nili: [-0.89 -4.36 -4.07 -1.20]
vel: [-5.43 -2.82 -8.70 -6.31]
leze: [-4.40 -3.26 -5.43  1.25]
leze? => [-4.40 -3.26 -5.43  1.25]
which: [-4.40 -3.26 -5.43  1.25] => leze
vel? => [-5.43 -2.82 -8.70 -6.31]
which: [-5.43 -2.82 -8.70 -6.31] => vel
nili? => [-0.89 -4.36 -4.07 -1.20]
which: [-0.89 -4.36 -4.07 -1.20] => nili

kot: [ 3.40 -2.02 -5.57 -0.91 -5.75 -1.07]
Fadok: [-6.31  3.99  0.73  7.78 -2.08  1.43]
Tas: [ 3.97  0.73  0.73  7.78 -2.08  1.43]
Kozun: [ 3.40 -2.02  6.04  2.88  2.37 -2.72]
leze: [ 3.40 -2.02  6.04  0.44 -2.26 -1.06]
nili: [-2.42 -2.66 -4.17 -4.33 -5.25  0.79]
kobu: [-2.57 -1.29 -5.10 -5.86 -3.78  1.09]
then: [3.99 0.73] => [ 7.78 -2.08  1.43]
nili? => [-2.42 -2.66 -4.17 -4.33 -5.25  0.79]
which: [ 3.40 -2.02  6.04  0.44 -2.26 -1.06] => leze
leze? => [ 3.40 -2.02  6.04  0.44 -2.26 -1.06]

napo: [-5.36  2.98 -0.24  0.05]
kobu: [ 8.71  0.30 -4.93  4.33]
nili: [ 4.02  0.30 -4.93  4.33]
which: [ 8.71  0.30 -4.93  4.33] => kobu
which: [-5.36  2.98 -0.24  0.05] => napo
kobu? => [ 8.71  0.30 -4.93  4.33]
napo? => [-5.36  2.98 -0.24  0.05]

Tas: [-6.33 -5.51 -6.52 -4.29 -1.92 -1.22]
napo: [-2.07  1.48 -0.71 -2.14 -0.08 -1.93]
Kozun: [-2.00 -0.39 -7.22 -2.98 -3.85 -2.35]
nili: [ 1.63 -2.07  1.51  3.82 -3.95 -4.64]
napo? => [-2.07  1.48 -0.71 -2.14 -0.08 -1.93]
nili? => [ 1.63 -2.07  1.51  3.82 -3.95 -4.64]
then: [-2.07  1.48] => [-0.71 -2.14 -0.08]
Kozun? => [-2.00 -0.39 -7.22 -2.98 -3.85 -2.35]
then: [-2.07  1.51] => [ 3.82 -3.95 -4.64]

kobu: [-1.46 -1.68  0.25 -3.59  0.43  2.18 -1.46  2.11 -1.55  4.49 -0.64  3.12
  0.27 -8.72  0.35  0.58 -4.25 -1.87  1.35 -4.11]
napo: [-1.55  2.18  2.11  4.49 -1.46 -1.68  0.25 -1.46 -3.59  0.43 -0.36  0.53
  0.00 -2.01 -0.73 -0.02 -0.13  0.19  0.79 -0.67]
Kozun: [-1.46  0.43  2.11  0.25 -1.46  2.18 -3.59 -1.68 -1.63  2.23 -0.22  0.60
  0.17 -1.81 -0.84  0.02 -0.19  0.46  0.81 -0.65]
then: [-1.46 -1.68  0.25 -3.59  0.43  2.18 -1.46  2.11 -1.55  4.49] => [-0.64  3.12  0.27]
then: [-1.46 -1.68  0.25 -3.59  0.43  2.18 -1.46  2.11] => [-1.55  4.49 -0.64]

napo: [-2.72  2.26  7.97 -6.86  2.53  2.86]
Tas: [ 2.58 -1.50  2.27 -0.40  3.05  1.12]
vel: [-3.36 -5.80  7.39 -3.10 -3.90  0.36]
sol: [ 4.04 -5.80  7.39  3.58  1.13 -6.57]
leze: [-5.10  2.27 -1.50  3.63 -2.65  1.20]
Kozun: [ 5.07  2.85 -1.62 -0.30  4.77  1.95]
kobu: [ 0.12 -3.76  0.63 -0.43 -4.55 -1.29]
bar: [ 2.54 -4.37  5.04  3.54  1.22 -4.83]
kot: [ 3.11  2.05 -3.77 -2.01  4.03  0.88]
kot? => [ 3.11  2.05 -3.77 -2.01  4.03  0.88]
napo? => [-2.72  2.26  7.97 -6.86  2.53  2.86]
which: [ 4.04 -5.80  7.39  3.58  1.13 -6.57] => sol
then: [ 2.27 -1.50] => [ 3.63 -2.65  1.20]
then: [2.26 7.97] => [-6.86  2.53  2.86]
then: [-3.76  0.63] => [-0.43 -4.55 -1.29]
then: [3.11 2.05] => [-3.77 -2.01  4.03]

kobu: [-2.42  0.64 -0.44 -1.22]
nili: [ 0.10  2.07 -3.41  7.11]
Kozun: [ 7.02 -8.13  4.12  1.32]
tud: [-0.57 -8.20  8.80  1.29]
vel: [ 4.41  1.57 -1.49 -8.70]
which: [-2.42  0.64 -0.44 -1.22] => kobu
vel? => [ 4.41  1.57 -1.49 -8.70]
which: [ 0.10  2.07 -3.41  7.11] => nili
nili? => [ 0.10  2.07 -3.41  7.11]
which: [ 7.02 -8.13  4.12  1.32] => Kozun

Tas: [-1.41 -2.02  2.11  1.12 -3.31  2.84 -3.17  0.74  1.90 -2.02 -2.50  2.10]
napo: [ 4.06  3.65  0.09  2.21 -0.02 -2.72  1.46 -4.86  8.52  1.32  0.46  2.57]
vel: [-2.66 -1.26  0.00  2.99  1.02  1.12  1.90 -3.17  0.74  1.58 -2.64  0.12]
tud: [-2.06 -2.15  0.93  0.07 -3.41  2.84 -2.68  0.54  3.49 -2.65 -2.62  1.55]
Fadok: [ 4.94  0.00  0.42  4.16 -1.51 -1.83  0.47 -5.98  7.53  1.23  2.93  1.91]
bar: [ 4.60  3.95  0.42  2.83 -0.44 -3.22  1.73 -5.72  4.85 -1.70 -4.08  2.30]
Kozun: [-1.88 -2.85  2.40  0.39 -1.86  0.47  0.25  0.00  4.99  2.75 -1.82  1.47]
leze: [-1.01 -1.26  2.99  1.12 -1.78  1.02 -1.55  2.08  0.00 -0.80 -2.28  1.67]
then: [-1.26  2.99  1.12 -1.78  1.02 -1.55  2.08  0.00] => [-0.80 -2.28  1.67]
then: [-3.17  0.74  1.90] => [-2.02 -2.50  2.10]

nili: [ 1.88 -3.06  0.47 -1.28  1.70  1.57 -1.57  0.19  1.43  1.54]
Fadok: [-1.23 -0.28 -0.65  4.16  1.29  2.20  1.60 -0.75 -1.04 -1.56]
kot: [ 0.38 -1.50 -0.75  1.68  1.04 -0.20 -0.05  1.22  2.31 -0.67]
tud: [-1.47  2.29 -0.81  2.65 -0.76 -1.46  1.22  0.34  1.21 -1.43]
bar: [-4.11 -2.05 -0.83  4.48 -2.75  2.04  1.85 -3.33 -3.50 -2.84]
napo: [-1.25  0.36  0.08  2.94 -1.31  0.54 -0.33 -1.92 -1.66  0.01]
vel: [ 0.31  5.60  1.68 -1.22 -3.43 -4.46 -2.04 -0.01  1.66  1.64]
Tas: [ 0.18 -2.62  0.72 -0.83 -2.05 -3.38 -1.24  0.46  1.04  0.63]
leze: [-1.50 -0.78  1.68 -1.22 -3.43 -0.94 -2.04 -0.01  1.66  1.64]
Kozun: [ 1.88 -3.06  0.47 -1.28  1.70  1.81 -1.57  0.19  1.43  1.54]
kot? => [ 0.38 -1.50 -0.75  1.68  1.04 -0.20 -0.05  1.22  2.31 -0.67]
then: [-1.50 -0.75  1.68  1.04 -0.20 -0.05] => [ 1.22  2.31 -0.67]
then: [-1.25  0.36  0.08  2.94] => [-1.31  0.54 -0.33]
nili? => [ 1.88 -3.06  0.47 -1.28  1.70  1.57 -1.57  0.19  1.43  1.54]
vel? => [ 0.31  5.60  1.68 -1.22 -3.43 -4.46 -2.04 -0.01  1.66  1.64]
then: [-1.50 -0.75] => [ 1.68  1.04 -0.20]

